Below is a small trained network, with its code and all its weights. Each question gives an input and a target symbol and asks what happens when units are switched off, that is, made to give their printed mean instead of their output.

import numpy as np


def w(rows, s, z=0):
    codes = np.array(rows[::2]) - 128.0
    scale = np.full(codes.shape[1], s)
    scale[-1] = z or s
    return codes * scale


def f(y):
    return y / 2 * (1 + np.tanh(0.7978845608 * (y + 0.044715 * y**3)))


def softmax(a):
    e = np.exp(a - a.max(-1, keepdims=True))
    return e / e.sum(-1, keepdims=True)


def log_softmax(a):
    a = a - a.max(-1, keepdims=True)
    return a - np.log(np.exp(a).sum(-1, keepdims=True))


def net(x, mask):
    ids = ['ΘΛΞΣΨΩαβεζημπφ'.index(c) for c in x.split()]
    T = len(ids)
    res = E[ids] + P[:T]
    r = res
    for j in range(2):
        rows = slice(4 * j, 4 * j + 4)
        q, k, v = (r @ M[0][rows].T for M in (Q, K, V))
        z = softmax(np.where(np.tri(T) > 0, q @ k.T / 4**0.5, -1e9)) @ v
        o = O[0][rows]
        res = res + np.where(mask[j], z, o[:, -1]) @ o[:, :-1]
    y = f(res @ A[0][:, :-1].T + A[0][:, -1])
    res = res + np.where(mask[2:26], y, B[0][:, -1]) @ B[0][:, :-1]
    return log_softmax(res[-1] @ U[:, :-1].T + U[:, -1])


Q, K, V, O, A, B = {}, {}, {}, {}, {}, {}
E = w([
[153,47,160,61,148,196],'Θ',
[148,175,120,215,168,194],'Λ',
[102,154,6,146,55,136],'Ξ',
[55,168,114,87,252,36],'Σ',
[55,168,27,102,127,148],'Ψ',
[176,115,86,203,86,132],'Ω',
[180,148,29,152,191,132],'α',
[140,140,114,120,139,227],'β',
[146,63,73,86,64,138],'ε',
[219,101,174,183,157,190],'ζ',
[27,182,227,146,123,119],'η',
[92,110,141,152,61,196],'μ',
[56,50,112,236,170,56],'π',
[78,107,56,29,157,185],'φ',
],0.013)
P = w([
[205,158,75,175,149,98],'0',
[166,135,84,181,184,174],'1',
[119,125,74,198,212,200],'2',
[108,123,68,206,231,249],'3',
[86,116,63,211,241,250],'4',
[96,123,71,216,253,253],'5',
],0.0026)
Q[0] = w([
[171,124,125,122,111,148],'head 0',
[168,81,116,116,104,165],'head 0',
[141,156,189,82,134,28],'head 0',
[131,79,79,191,152,246],'head 0',
[117,151,80,153,207,137],'head 1',
[112,174,96,201,134,113],'head 1',
[139,95,181,78,64,125],'head 1',
[115,106,108,145,129,169],'head 1',
],0.013)
K[0] = w([
[120,164,139,101,194,119],'head 0',
[96,131,182,92,183,108],'head 0',
[252,115,44,92,88,155],'head 0',
[29,127,250,174,184,109],'head 0',
[1,170,240,148,147,103],'head 1',
[89,196,153,210,106,58],'head 1',
[254,56,10,82,92,182],'head 1',
[87,72,136,163,130,110],'head 1',
],0.0097)
V[0] = w([
[146,117,65,167,51,255],'head 0',
[90,68,118,156,198,40],'head 0',
[86,169,170,124,122,105],'head 0',
[102,63,121,213,113,156],'head 0',
[165,130,100,163,89,173],'head 1',
[142,209,148,115,58,150],'head 1',
[107,189,184,101,160,70],'head 1',
[170,204,118,129,67,152],'head 1',
],0.0069)
O[0] = w([
[181,216,125,74,98,66,254],'head 0',
[68,27,136,116,183,116,107],'head 0',
[82,114,137,215,106,114,141],'head 0',
[153,126,159,93,158,2,238],'head 0',
[174,151,121,171,71,119,161],'head 1',
[121,204,33,164,132,117,113],'head 1',
[50,150,120,125,227,142,95],'head 1',
[140,204,74,180,99,141,114],'head 1',
],0.0066,0.0023)
A[0] = w([
[101,181,111,85,130,117,175],'neuron 0',
[117,111,132,208,93,106,46],'neuron 1',
[194,116,88,175,114,103,113],'neuron 2',
[83,160,43,67,98,98,112],'neuron 3',
[109,146,128,128,145,183,141],'neuron 4',
[219,177,197,203,133,157,95],'neuron 5',
[92,195,136,129,104,152,223],'neuron 6',
[90,139,119,136,145,204,87],'neuron 7',
[91,125,102,193,162,98,68],'neuron 8',
[123,163,77,186,112,162,186],'neuron 9',
[108,178,150,76,184,114,56],'neuron 10',
[132,94,210,86,94,171,253],'neuron 11',
[177,115,108,141,9,164,83],'neuron 12',
[135,62,142,195,107,135,36],'neuron 13',
[65,99,149,84,166,127,71],'neuron 14',
[111,146,131,133,137,151,130],'neuron 15',
[58,130,174,107,162,156,177],'neuron 16',
[94,106,85,71,93,129,148],'neuron 17',
[129,124,84,158,112,190,153],'neuron 18',
[148,152,140,89,71,169,139],'neuron 19',
[144,145,224,187,48,127,163],'neuron 20',
[151,163,82,72,133,123,107],'neuron 21',
[139,59,229,82,189,172,198],'neuron 22',
[207,125,100,47,138,163,82],'neuron 23',
],0.011,0.0043)
B[0] = w([
[62,97,114,134,82,183,181],'neuron 0',
[188,143,104,105,195,159,147],'neuron 1',
[193,68,91,192,115,135,210],'neuron 2',
[1,69,120,88,152,154,177],'neuron 3',
[150,154,173,73,97,122,171],'neuron 4',
[30,229,140,205,147,228,237],'neuron 5',
[91,145,155,92,87,97,216],'neuron 6',
[121,116,189,59,87,126,183],'neuron 7',
[115,186,187,81,202,145,178],'neuron 8',
[171,162,88,66,103,61,253],'neuron 9',
[184,71,143,145,79,210,155],'neuron 10',
[107,131,151,127,242,37,192],'neuron 11',
[179,107,245,128,104,94,250],'neuron 12',
[155,109,96,150,114,212,167],'neuron 13',
[181,114,139,179,76,177,194],'neuron 14',
[144,146,161,94,117,119,145],'neuron 15',
[177,73,161,160,60,128,227],'neuron 16',
[69,107,134,221,168,136,149],'neuron 17',
[188,122,124,82,83,122,213],'neuron 18',
[110,171,207,92,127,130,194],'neuron 19',
[31,22,190,164,222,76,202],'neuron 20',
[99,97,108,59,163,206,183],'neuron 21',
[70,180,22,144,72,89,248],'neuron 22',
[172,91,147,86,224,172,196],'neuron 23',
],0.0069,0.0066)
U = w([
[112,103,169,203,232,184,48],'Θ',
[248,113,140,201,61,89,147],'Λ',
[124,49,121,168,41,251,44],'Ξ',
[78,80,59,186,150,34,254],'Σ',
[48,190,48,79,105,93,130],'Ψ',
[179,139,94,37,1,53,124],'Ω',
[60,143,220,129,113,31,202],'α',
[74,128,157,114,98,126,86],'β',
[80,233,73,205,101,174,131],'ε',
[177,198,190,53,122,200,62],'ζ',
[217,133,33,112,163,166,203],'η',
[184,7,202,82,152,106,53],'μ',
[139,149,119,67,234,13,222],'π',
[92,68,144,87,206,213,3],'φ',
],0.0064,0.0031)

Each question gives the input, a string of symbols that net reads in full, and the target symbol t.
The units are the heads (4 rows each of Q, K, V and O) and the neurons (one row each of A and B). Each row of codes is followed by its name. A weight is (code - 128) times the scale printed after its matrix; where a second scale follows, it is the last column's (O, A, B and U).
mask holds one flag per unit, heads first, then neurons. A switched-off unit (its flag False) gives its mean, the last column of its rows in O or B, instead of its output. The means were averaged over made-up inputs and are rounded, as every weight is.
A unit's drop is (log p(t) with every unit on - log p(t) with that unit switched off) / (log p(t) with every unit on - log p(t) with every unit switched off).
The circuit of an input: a set's keep is (log p(t) with only the set's units on - log p(t) with every unit switched off) / (log p(t) with every unit on - log p(t) with every unit switched off). Starting from the 12 units with the biggest drops (on a tie, the unit counted first), units are removed one at a time, each time the one whose removal leaves the highest keep (on an exact tie, the one counted first), for as long as the keep stays at least 0.8.
circuit, biggest first: the units of the circuit, biggest drop first
unit that matters most: the unit with the biggest drop
k most important neurons: the k neurons with the biggest drops, biggest first
which heads matter: for each layer, one digit per head in row order, 1 if its drop is at least 0.15 and else 0, layers parted by /
drop when u is switched off: that unit's drop, to one decimal
input β π ζ Ψ, target Σ: which heads matter	11
input β π φ, target Σ: 2 most important neurons	(neuron 22; neuron 11)
input Ψ π Ω ε, target Σ: which heads matter	10
input β β φ Σ μ, target Ξ: circuit, biggest first	(head 0)
input ε α Ω Σ α Ψ, target Ξ: circuit, biggest first	(neuron 14; neuron 16; head 0)
input ζ Σ Λ, target Ξ: circuit, biggest first	(head 0; neuron 16; head 1; neuron 14)
input β φ ζ, target Θ: which heads matter	01
input Σ φ φ, target Ξ: circuit, biggest first	(neuron 14; head 0)
input φ Ξ β Ω α, target η: which heads matter	00
input φ Ω Ξ, target Ω: which heads matter	01
input Θ π Ω, target Σ: which heads matter	11
input Θ Σ β β β, target Ξ: circuit, biggest first	(head 0; neuron 16)
input β ε Σ β α ζ, target Ξ: circuit, biggest first	(head 0; neuron 13)
input μ η Ξ, target Ψ: unit that matters most	head 1
input Θ Ξ η φ, target Ξ: 3 most important neurons	(neuron 14; neuron 16; neuron 11)
input π Ω μ, target Σ: 2 most important neurons	(neuron 22; neuron 11)
input ζ Ω ζ μ, target α: drop when neuron 12 is switched off	0.1
input μ π β Ω β, target Σ: drop when neuron 1 is switched off	0.0
input π Ω α, target Σ: drop when head 0 is switched off	0.7
input η Ω Ω Λ, target ζ: drop when neuron 8 is switched off	0.3
input Λ α φ β, target ζ: most important neuron	(neuron 22)
